Below is a small trained network, with its code and all its weights. Each question gives an input and a class and asks what happens when units are switched off, that is, made to give their printed mean instead of their output.

import numpy as np


def w(rows, s, z=0):
    codes = np.array(rows[::2]) - 128.0
    scale = np.full(codes.shape[1], s)
    scale[-1] = z or s
    return codes * scale


def f(y):
    return y / 2 * (1 + np.tanh(0.7978845608 * (y + 0.044715 * y**3)))


def log_softmax(a):
    a = a - a.max(-1, keepdims=True)
    return a - np.log(np.exp(a).sum(-1, keepdims=True))


def net(x, mask):
    res = np.array(x, float).reshape(1, 5) / 4 @ E
    y = f(res @ A[0][:, :-1].T + A[0][:, -1])
    res = res + np.where(mask, y, B[0][:, -1]) @ B[0][:, :-1]
    return log_softmax(res[-1] @ U[:, :-1].T + U[:, -1])


A, B = {}, {}
E = w([
[115,114,84,186,190,18,139,195,178,180,143,116],'x0',
[202,154,233,200,129,159,208,166,115,120,235,109],'x1',
[141,52,158,170,10,72,181,190,179,182,138,132],'x2',
[88,77,190,172,113,118,96,125,9,138,135,98],'x3',
[167,57,77,157,84,216,254,86,135,154,40,208],'x4',
],0.01)
A[0] = w([
[95,149,91,90,113,124,13,132,121,89,140,101,253],'N0',
[176,54,197,145,2,151,176,104,83,203,197,156,184],'N1',
[175,180,223,107,167,134,105,159,139,53,217,76,190],'N2',
[113,130,64,58,181,160,116,85,118,145,82,207,179],'N3',
[194,69,121,208,142,120,124,240,153,164,171,149,227],'N4',
[152,70,127,156,82,177,195,128,102,100,124,122,210],'N5',
[142,116,155,208,149,82,140,181,149,211,179,114,199],'N6',
[104,117,158,194,141,105,128,183,193,130,143,68,184],'N7',
],0.009,0.0029)
B[0] = w([
[107,118,238,221,122,91,88,154,95,58,155,52,231],'N0',
[102,202,146,76,35,171,103,62,89,182,117,183,248],'N1',
[138,255,98,133,125,142,134,210,68,95,146,154,248],'N2',
[171,74,69,224,173,100,135,118,188,92,94,179,225],'N3',
[51,77,136,114,185,192,159,98,192,188,152,91,221],'N4',
[175,160,154,106,97,90,80,72,132,188,41,186,209],'N5',
[30,160,151,50,213,194,209,113,153,171,132,79,219],'N6',
[88,190,150,103,150,147,118,137,135,128,152,96,193],'N7',
],0.011,0.014)
U = w([
[166,189,105,114,131,117,170,226,49,81,168,146,7],'0',
[127,48,148,164,115,53,43,115,131,79,117,71,163],'1',
[139,146,143,94,7,129,147,50,92,210,92,177,167],'2',
[69,134,130,97,195,136,205,123,169,214,150,79,135],'3',
[229,83,2,175,196,120,142,107,204,129,81,168,183],'4',
],0.0094,0.0012)

Each question gives the input, the list of numbers given to net, and the class t.
The units are the neurons (one row each of A and B). Each row of codes is followed by its name. A weight is (code - 128) times the scale printed after its matrix; where a second scale follows, it is the last column's (A, B and U).
mask holds one flag per neuron, in row order. A switched-off neuron (its flag False) gives its mean, the last column of its row in B, instead of its output. The means were averaged over made-up inputs and are rounded, as every weight is.
A unit's drop is (log p(t) with every unit on - log p(t) with that unit switched off) / (log p(t) with every unit on - log p(t) with every unit switched off).
The circuit of an input: a set's keep is (log p(t) with only the set's units on - log p(t) with every unit switched off) / (log p(t) with every unit on - log p(t) with every unit switched off). Starting from all 8 units, units are removed one at a time, each time the one whose removal leaves the highest keep (on an exact tie, the one counted first), for as long as the keep stays at least 0.8.
circuit, biggest first: the units of the circuit, biggest drop first
unit that matters most: the unit with the biggest drop
k most important neurons: the k neurons with the biggest drops, biggest first
drop of u: that unit's drop, to one decimal
input [-3,-5,0,3,3], class 4: unit that matters most => N3
input [-2,-3,-4,2,-7], class 0: 3 most important neurons => N2; N4; N5
input [6,8,1,8,8], class 2: 2 most important neurons => N1; N5
input [2,6,-2,-8,-3], class 0: 2 most important neurons => N2; N5
input [-4,0,3,-2,-3], class 0: circuit, biggest first => N5; N4
input [3,7,-6,-7,2], class 0: 2 most important neurons => N2; N6
input [0,-7,-5,1,0], class 1: drop of N0 => 1.3
input [-3,-7,3,-3,2], class 4: drop of N3 => 0.0
input [4,-6,4,-6,-7], class 1: drop of N7 => -0.1
input [0,-1,-2,-5,0], class 4: drop of N4 => 0.0
